Each row of numbers belongs to one of the nodes below and depends on some of the facts about them. Some rows are named. Which node is each other row?

Known rows:
tuzen: [-33  -6  -9  17   4 -27  -5   5  31 -10 -14 -17  17  -6 -22  29  25 -15
  21 -19  16 -11 -46 -15  23 -15  27  26  49 -26 -23  14  -9 -18  12  21]
trelo: [  5  13  12 -14   8 -63  -9   3   8 -34  32 -25  18  15  -7  -8   2  -2
  36 -24  29 -34  -3 -14  23 -11  42  37   0  26 -58  26  57 -41  21  42]
gumilis: [ -1 -33   2  30 -12  53 -13  40 -20   2  -2  20  -4 -12  -7  -1 -20  -7
   7  -8  -5   8  14 -12   9   8  28   5 -15   6  24  14  -3  -1 -27   4]
kloplezo: [-19  24 -21 -36   2 -42  20 -10 -28 -20 -11 -26   1  -1 -15  31   8   1
  27   1 -19  18 -38  12 -20 -36 -19  15 -10 -19  23 -18 -11  21 -11 -13]
gizil: [  4 -15 -33  14  -5 -26 -12 -32  31  -6 -33 -39  -2  15  23  -9  20  13
  17  15  17  -3 -10  13  15 -13  17 -13  10  16   2  -6  -6  20  -1  34]
ziflun: [-16 -12  35  -2  -6  63  40  -9 -46  16  60  33  -5 -15  21   2 -30 -14
 -59  -1 -17 -12  44 -11 -33  45 -31  10 -26  11  10   8 -21 -11 -11  -8]
netrem: [ -2 -13   7  10 -28  -7 -22   0  11   0 -27 -39  14   8  10  17  -9 -20
   0 -13   5  -3 -27  -9  13   8  24  11  14   4  16  11 -34 -19  20  10]
gadrok: [-14 -17 -15  18  -1 -20 -13  -8  19  -2 -31 -26   1  -2   4  23  11  -6
   6  -5   4   1 -27  -5  21  -9  20   4  15 -15  18   4 -39 -10  12   5]
maful: [-15 -11 -17  16   0 -23 -16 -16  17   4 -32 -28   2  -1   5  23  13 -11
   7  -5   3   3 -31  -3  11  -7  16   8  17 -15  23   5 -37  -8  11   2]
kigis: [  2   6  19  12   6  24  -3  55 -11 -18  39  21   9  -9 -26 -13 -11   0
  23 -17   9 -19  19 -20  34 -10  22  15  11  24 -45  27  63 -20 -16  23]
diti: [  7  -7  24  -1  -4  59  19  -5 -21   6  67  39  14 -14   6 -30 -36  -5
 -31   8   1 -10  38  -8 -67  42  -8 -13  -7  20 -11  -3   5  16 -23   5]
soflo: [  4  -8 -12  -3   5 -24 -35 -10  25   9 -29 -22  -1  -6  -2  -5   0  -7
  12  -4   2   1 -16  -9  31   9  22 -18  21 -39   9  -8 -36 -16  38 -43]
trikles: [ 12   7   8 -19  19  57  10  -4   0  22  51  52  20 -19 -11 -39 -22  -1
 -34   5 -13  -8  37 -15 -48  33 -23 -52   8 -33  -3 -26 -14  18   7 -58]
stota: [ -6 -14 -22  27 -22 -12 -19 -24  43   7 -44 -30  -7  -1  17  -8  16  15
  19  26  13  14 -14  16   0  -5  12 -14  18   8  10  -5 -13  17   5  24]
motri: [ -4  45  41  -5 -15  61  24  13   8   6  63  38  26 -10 -15 -34 -21  -3
 -37  -2   6  -8  13 -15 -51  12 -30 -24  55   6 -53   1  20  11 -28   5]
trudaklu: [ -5  -7 -12  12   2 -32 -11 -13  20  -1 -22 -24  -1   3   9  11   7   1
  11   2  11   3 -24   3  13  -8  14   7   9  -3   8   1 -18  -7   9   5]
tredro: [-43  14   3 -20 -21 -23   1   4 -17 -26  11 -21  15 -19 -36  30  -3 -16
  34  -8  -6  13 -42  -8 -30 -21  11  37  12 -13  -7  -4   8  -3  -8  17]
brodram: [ 30   8  -1 -11  -1  22 -37  13  -6   7  -9 -15   2   6 -14 -27 -23  -4
  -1 -11  -4  -8  40  -2  41  24  10 -32 -12 -16 -19  -6  27  -8  28 -37]
nodeplu: [  0  14  14  14 -11  31   0  51  10 -13  11  19  15   2 -25 -16  -9   8
  10 -11   9 -10   7 -14  25 -14   4   2  25  17 -42  30  57 -12 -15  19]
guseba: [ 21   8   7  -4 -10  42 -25  33  13   6  -4   3   3  -2 -11 -41 -28   8
  -1   7  -3   3  37 -10  36   6  -6 -46  11  -6  -6   4  23  -2  15 -46]

Facts:
gagran λ gridrigrir; tuzen λ taplo; tukulos λ stubrir; bostil λ drufla; gizil λ motrun; flazi λ briruk; gumilis λ losam; bitrar λ reflun; ramevu λ figru
grovon λ zopas; vegi λ branar; ribrim λ ramevu; tredro λ kepun; braklusu λ lisem; bivon λ klupun; kugul λ selin; roklestum λ brodram; zezova λ sedo
nobon λ fibol; kega λ mustum; geplu λ flobrak; brubil λ moga; gribis λ didre; plobiflir λ ziflun; branar λ menel; klezas λ tragitrus; sutral λ trikles
dekim λ siso; stugen λ pivan; trostu λ diti; pudute λ drebutru; losam λ burubrar; dotrer λ plotrol; treflar λ bitrar; rebrupil λ bragas; sufluk λ flazi
truklel λ gizil; sedo λ guseba; ziske λ flostil; diti λ bogrus; grebo λ studren; gadrok λ boski; pekes λ dotrer; droles λ gruvi; stota λ ropa
skuler λ basten; tosku λ soflo; bime λ gruruk; vusku λ grovon; skeflen λ galoka; lisem λ rebrupil; tukle λ stota; burubrar λ feklu; guseba λ drirol
dibrek λ sisu; moga λ drutren; maful λ daskogus; brodram λ figar; sarol λ plobru; flobrak λ trelo; ziflun λ bime; galoka λ stodrom; plotrol λ kega
taplo λ kledrur; briruk λ geplu; mafem λ roklestum; klupun λ tagrel; basten λ treflar; figru λ drodok; nodeplu λ vusku; denin λ grudobrom; trikles λ kasto
pogres λ trostu; pibos λ funa; soflo λ sutral; drufla λ droles; zudek λ stubu; gotrim λ tukle; mibel λ zezova; kledrur λ kigis; trudaklu λ braklusu
fibol λ tukulos; didre λ skuler; plobru λ skigo; figer λ gotrim; ropa λ klopak; tragitrus λ taplol; kilin λ nodeplu; risobron λ ribom; stubrir λ skeflen
ribom λ grovuk; nefu λ kilin; netrem λ fivir; sagak λ dital; stepa λ nugros; daskogus λ lefakir; nebris λ tredro; stogri λ mafem; kepun λ stepa
fleplista λ zudek; gruvi λ zafes; geflu λ brubil; kasto λ nutrufus; dama λ ribrim; pivan λ trudaklu; drutren λ dekim; suvar λ keklek; figar λ risobron
taplol λ truklel; kifa λ pibos; kigis λ motri; dital λ bostil; motrun λ lomazer; studren λ suvar; bragas λ memar; boski λ pogres; gridrigrir λ bivon
dunaskam λ sarol; nitrin λ nebris; nugros λ dibrek; selin λ grebo; katruk λ nefu; tuzen Φ 737; tukulos Φ 230; bostil Φ 154; gizil Φ 737
flazi Φ 737; gumilis Φ 864; bitrar Φ 154; ramevu Φ 690; grovon Φ 737; vegi Φ 737; bogrus Φ 737; braklusu Φ 690; bivon Φ 737
lefakir Φ 737; roklestum Φ 690; zezova Φ 737; nobon Φ 864; kega Φ 737; geplu Φ 690; drebutru Φ 737; brubil Φ 690; zopas Φ 690
plobiflir Φ 230; branar Φ 737; motri Φ 230; klezas Φ 690; sutral Φ 230; dekim Φ 737; trostu Φ 737; pudute Φ 864; losam Φ 737
dotrer Φ 737; fliplebu Φ 864; rebrupil Φ 690; gruruk Φ 230; stodrom Φ 864; sufluk Φ 154; truklel Φ 737; sedo Φ 690; ziske Φ 737
diti Φ 230; drodok Φ 737; gadrok Φ 737; stubu Φ 690; pekes Φ 230; droles Φ 864; skigo Φ 690; stota Φ 737; skuler Φ 864
tosku Φ 737; bime Φ 230; vusku Φ 737; skeflen Φ 737; lisem Φ 737; burubrar Φ 230; guseba Φ 864; zafes Φ 737; dibrek Φ 737
moga Φ 737; grovuk Φ 690; maful Φ 737; brodram Φ 690; sarol Φ 230; flobrak Φ 864; ziflun Φ 230; galoka Φ 690; plotrol Φ 737
taplo Φ 737; briruk Φ 737; mafem Φ 154; trelo Φ 737; feklu Φ 737; nodeplu Φ 864; denin Φ 154; trikles Φ 230; pogres Φ 230
menel Φ 864; siso Φ 737; pibos Φ 737; soflo Φ 737; drufla Φ 230; zudek Φ 230; reflun Φ 154; gotrim Φ 737; mibel Φ 230
kledrur Φ 864; lomazer Φ 230; trudaklu Φ 737; fibol Φ 864; didre Φ 230; mustum Φ 690; plobru Φ 230; tagrel Φ 154; tragitrus Φ 737
kilin Φ 230; risobron Φ 737; stubrir Φ 690; funa Φ 737; ribom Φ 154; nefu Φ 864; netrem Φ 737; sagak Φ 230; stepa Φ 230
daskogus Φ 230; stogri Φ 737; flostil Φ 154; fleplista Φ 154; gruvi Φ 737; drirol Φ 737; geflu Φ 737; kasto Φ 230; pivan Φ 737
drutren Φ 230; suvar Φ 864; figar Φ 230; taplol Φ 154; kifa Φ 737; kigis Φ 864; dital Φ 690; motrun Φ 737; nutrufus Φ 737
draflen Φ 690; studren Φ 864; bragas Φ 230; fivir Φ 737; boski Φ 737; gridrigrir Φ 230; nitrin Φ 737; katruk Φ 737; grudobrom Φ 154
gagran Σ kloplezo; tuzen Σ nugros; tukulos Σ klupun; bostil Σ selin; gizil Σ figer; flazi Σ nebris; gumilis Σ figru; bitrar Σ flige; ramevu Σ mustuno
grovon Σ kepun; vegi Σ ropa; bogrus Σ dunaskam; ribrim Σ mustuno; memar Σ skizek; tredro Σ reman; braklusu Σ skizek; bivon Σ kloplezo; lefakir Σ stugen
keklek Σ fuflok; kugul Σ fuflok; roklestum Σ basten; zezova Σ gribis; nobon Σ klupun; kega Σ keklek; geplu Σ nebris; drebutru Σ tukle; brubil Σ sisu
gribis Σ flige; zopas Σ kepun; plobiflir Σ grebo; branar Σ ropa; motri Σ nugros; klezas Σ figer; sutral Σ treflar; dekim Σ sisu; stugen Σ skizek
trostu Σ dunaskam; pudute Σ tukle; losam Σ figru; dotrer Σ keklek; treflar Σ flige; fliplebu Σ klopak; rebrupil Σ skizek; gruruk Σ grebo; stodrom Σ klupun
klopak Σ skabu; sufluk Σ nebris; truklel Σ figer; sedo Σ gribis; ziske Σ gagran; diti Σ dunaskam; drodok Σ mustuno; grebo Σ fuflok; gadrok Σ dunaskam
stubu Σ kugul; pekes Σ keklek; droles Σ selin; skigo Σ laskul; stota Σ skabu; skuler Σ flige; tosku Σ treflar; bime Σ grebo; vusku Σ kepun
skeflen Σ klupun; lisem Σ skizek; tukle Σ skabu; burubrar Σ figru; guseba Σ gribis; zafes Σ selin; dibrek Σ reman; moga Σ sisu; grovuk Σ basten
maful Σ stugen; brodram Σ basten; sarol Σ laskul; flobrak Σ nebris; ziflun Σ grebo; galoka Σ klupun; plotrol Σ keklek; taplo Σ nugros; briruk Σ nebris
mafem Σ basten; klupun Σ kloplezo; basten Σ flige; trelo Σ nebris; figru Σ mustuno; feklu Σ figru; nodeplu Σ kepun; denin Σ dama; trikles Σ treflar
pogres Σ dunaskam; menel Σ ropa; siso Σ sisu; pibos Σ memar; soflo Σ treflar; drufla Σ selin; zudek Σ kugul; reflun Σ flige; gotrim Σ skabu
mibel Σ gribis; kledrur Σ nugros; lomazer Σ figer; trudaklu Σ skizek; fibol Σ klupun; didre Σ flige; mustum Σ keklek; plobru Σ laskul; figer Σ skabu
ropa Σ skabu; tagrel Σ kloplezo; tragitrus Σ figer; kilin Σ kepun; risobron Σ basten; stubrir Σ klupun; funa Σ memar; ribom Σ basten; nefu Σ kepun
netrem Σ ribrim; sagak Σ selin; stepa Σ reman; daskogus Σ stugen; nebris Σ reman; stogri Σ basten; sisu Σ reman; kepun Σ reman; flostil Σ gagran
fleplista Σ kugul; gruvi Σ selin; drirol Σ gribis; geflu Σ sisu; kasto Σ treflar; dama Σ mustuno; pivan Σ skizek; drutren Σ sisu; suvar Σ fuflok
figar Σ basten; taplol Σ figer; kifa Σ memar; kigis Σ nugros; dital Σ selin; motrun Σ figer; nutrufus Σ treflar; draflen Σ tredro; studren Σ fuflok
bragas Σ skizek; fivir Σ ribrim; boski Σ dunaskam; gridrigrir Σ kloplezo; dunaskam Σ laskul; nitrin Σ reman; nugros Σ reman; selin Σ fuflok; katruk Σ kepun
grudobrom Σ dama; gumilis Δ tukle; bogrus Δ gruruk; bivon Δ lefakir; roklestum Δ stugen; zezova Δ gruruk; kega Δ gruruk; drebutru Δ fleplista; zopas Δ klupun
branar Δ fleplista; motri Δ drutren; klezas Δ klopak; sutral Δ figru; pudute Δ menel; losam Δ figru; dotrer Δ gribis; fliplebu Δ klupun; rebrupil Δ treflar
gruruk Δ gribis; stodrom Δ draflen; truklel Δ nugros; sedo Δ gruruk; ziske Δ ramevu; diti Δ sufluk; skigo Δ kepun; stota Δ klupun; skuler Δ skizek
skeflen Δ taplo; lisem Δ suvar; guseba Δ laskul; dibrek Δ mustuno; moga Δ mustum; grovuk Δ galoka; brodram Δ drirol; sarol Δ fleplista; ziflun Δ kepun
galoka Δ flige; plotrol Δ memar; taplo Δ nutrufus; briruk Δ fuflok; trelo Δ reman; feklu Δ klezas; nodeplu Δ taplo; denin Δ ribrim; pogres Δ losam
siso Δ memar; pibos Δ nugros; drufla Δ pudute; gotrim Δ lisem; mibel Δ figru; lomazer Δ kugul; fibol Δ pudute; mustum Δ grudobrom; plobru Δ skabu
tagrel Δ ropa; kilin Δ kloplezo; stubrir Δ stota; funa Δ draflen; ribom Δ nebris; nefu Δ kugul; netrem Δ kugul; sagak Δ tukle; stepa Δ laskul
daskogus Δ stota; stogri Δ dunaskam; flostil Δ funa; gruvi Δ klupun; drirol Δ kugul; kasto Δ menel; pivan Δ pudute; suvar Δ pudute; taplol Δ flige
kigis Δ losam; dital Δ tukle; motrun Δ ramevu; nutrufus Δ gruruk; draflen Δ trostu; bragas Δ funa; fivir Δ pudute; gridrigrir Δ mustuno; nitrin Δ lisem
katruk Δ nugros

Name these rows:
No name comes twice in this set of rows, the named rows included.
[ 75 -10  26  32  61  -8  25   3   8  42 -16  68 -43  44  48  -5  32  10
 -72   6   5 -14  32  26  34   4 -32   2 -47  45  15  19 -16 -24  16 -13] => bostil
[  2  16  -7  -4  23  -2   6  22  -5 -12   8  17   3   5 -30   5  21   4
  16 -17   8 -10  -1   1  28 -16   4  18  11  -9 -52   7  49   1 -15  16] => geplu
[ 16   0  31 -16   9  70  -2   5 -18  11  69  28  23 -24  -8 -35 -47 -21
 -39 -15  -7 -17  44 -35 -43  58  12 -38   7 -22  -6 -17 -16  -3   2 -44] => sutral
[ 79 -20  33  50  -6  48 -16  10  67  59 -91  58   1  47  27 -10  17   0
 -72 -12   8   5  13  32 -23  11 -22 -32  -2  25  43  11 -27   1  20   1] => denin
[ 12   0  -1  11 -32  36 -19  12  -6   5 -21 -18 -18   5   3 -18 -12   2
   0   3  -6  13  25   9   9  14   1 -11  -2  15  -2   1  19  15 -24  15] => stubrir
[  5   5 -17  17 -26  -7 -29 -18  21  -5 -17 -58   1  14  31 -14   2   1
   1   8  16  -3 -14   1  32   2  28 -19  30  21  -8  -2 -21   8  -8  38] => truklel
[  0  13   0  10  17   7  15  37  10 -16  12  40  14  -2 -30 -13  15  20
  25  -1   6  -9   7  -1  25 -30  -9   6  11  15 -34  25  67  -1 -14  11] => flobrak
[ 22 -18 -46  10  33  16  16  19   8  -9 -26  31  11  10   1   5  34  26
   9  -2  -7  -7   1  10  35 -32 -14 -33  -7  -6  20  -2   9  43 -23   1] => menel
[-16  -3 -36 -19  -7 -37  10 -18  -9 -23 -25 -21  -2  -1  -5  20  16  12
  39  12 -11  23 -28  18 -37 -27 -11   7 -16  -9  24 -24   2  44 -15  14] => ropa
[ 32   3  10  -6 -21  69  21 -19   4   3  45  18  28   5  23 -49 -24  12
 -38   7  11 -21  52   2 -68  28 -19 -44  -2  39 -12  -4  22  42 -21  34] => lomazer
[ -9 -59  -8  30  -9 -17 -32 -15   1  -5   1 -13  -5 -19   2   7  -9  -8
  40  -4  17   0  13 -10 -13  31  62  35 -29  13  11   9  -1 -26   9  30] => bivon
[ -2 -20 -19  16  16  35   7  33  -9  -2 -18  20   3  -1  -9  12   8   9
   1  -2 -11   3   3  -2  28 -15  -5 -12   1  -8  22   5  -7  18 -22  -6] => nobon

The same nodes again, as new rows of numbers:
Named rows:
bostil: [ 11 -19  -4  36  -1  26 -18   2  -8   1  28 -18  25  55  16]
klezas: [ 15 -13 -10  47 -10  23 -54 -15   2   8  23 -10  45 -33  29]
nutrufus: [-17  29 -11  19   2  26 -21  17 -11   0  17  -6  25 -21  12]
didre: [  7 -21  -3  39  -4  23 -34  -2  -8  -4  25 -23  27  -7  36]
nitrin: [-20 -83  -6  34 -11  17   1 -26 -13  -3  22   3  34  10  27]
grebo: [  6  -6 -22  30  -9  19 -28 -10  -1   5  12 -13  30 -42  41]
tukulos: [  4 -38  -5  40  -5  25 -32  -3  -6  -1  23 -17  27 -11  22]
katruk: [-23 -85 -37  33  -6  14 -18 -25  -6  -1  29 -12  30  21   5]
lefakir: [ -1 -36 -16  22  -8  22 -15  13  -2   4  14  -9  23   0  12]
dital: [ 16  11  -7  51  -9  27 -47 -12   5   9  24  -9  45  31  19]
fliplebu: [ -2   0 -32  23 -14   8  -4  -8 -21  11  25  -3  12  15  23]
gadrok: [ -2 -38 -16  32  -4  13 -18  -6  -6  -3  23 -12  26   6  44]
daskogus: [ -4 -21  -1  45 -14  22 -37  -3 -15  14  28 -13  18  -5  13]
fivir: [-12 -25   5  23 -16  25   1  -1 -10  -1  10 -15  30  14  11]
gruruk: [ -1 -12   1  25   2  30 -42  17 -16   5  13 -14  29 -56  -4]
nugros: [ -1 -77 -27  29  -9  25 -17  -8   5  16  17  15  32 -47   8]
flige: [ 14  -5 -18  25  -6  19 -25  -3   4  10  16 -14  30 -38  39]
branar: [ -5 -24 -19  30  -9  17 -19  -2  -6  -7  16 -12  24  13  25]
brubil: [  7 -64 -14  51 -13  30 -45 -21   2  10  24  20  45 -48  14]
stugen: [  9 -29 -22  32  -5  16 -24 -15  -1   9  19  -9  33 -26  45]

Name these rows:
No name comes twice in this set of rows, the named rows included.
[  3 -12  -8  45  -4  25 -33  -8  -3 -14  25 -23  27  -7  43] => mibel
[ -7 -59 -28  33 -13  30 -17 -10   2  12   9  20  30 -29   0] => sisu
[  0  -7 -10  26  -6  24 -12  15   0   5  17 -10  25  67   9] => zafes
[  3 -15  22  37 -10  30 -11  -6  -9   0  22 -23  35  53  16] => drufla
[  1  44  -6  42  -4  29 -59  -6  -6   7  18  -5  46 -52   9] => sedo
[ -6   3  18  33 -14  35 -12  -1  -5  -4  22 -26  31 -19  22] => kasto
[-13 -41 -27  45 -25  28 -55 -17  -1  34  29  -4  36 -31 -48] => zopas
[ -6 -38   5  23 -11  19   0  -3  -9   2  16 -16  31  -1  28] => lisem
[  1 -96 -15  40  -3  26 -15 -15 -12  -1  30  10  26 -19  24] => sufluk
[ -1 -91 -10  40  -7  32 -23  -2  -4   3  24   9  28 -27   6] => drutren
[ -3  -3 -19  24  -8  24 -15  15   4  -6  14 -16  21   8  22] => drirol
[-17 -70 -61  23  -7  13   1 -27 -10  -7  27  -7  28  31  -1] => nefu
[  1 -10 -40  17 -11  20   1   2  -9  -5  13  -4  20  30   7] => stodrom
[  6 -39 -11  12  -8  11  21 -14 -19   2  23 -15  32  -9  52] => pudute
[  0 -40 -21  29  -3  17 -18   2  -1  -5  20 -12  25  15  35] => losam

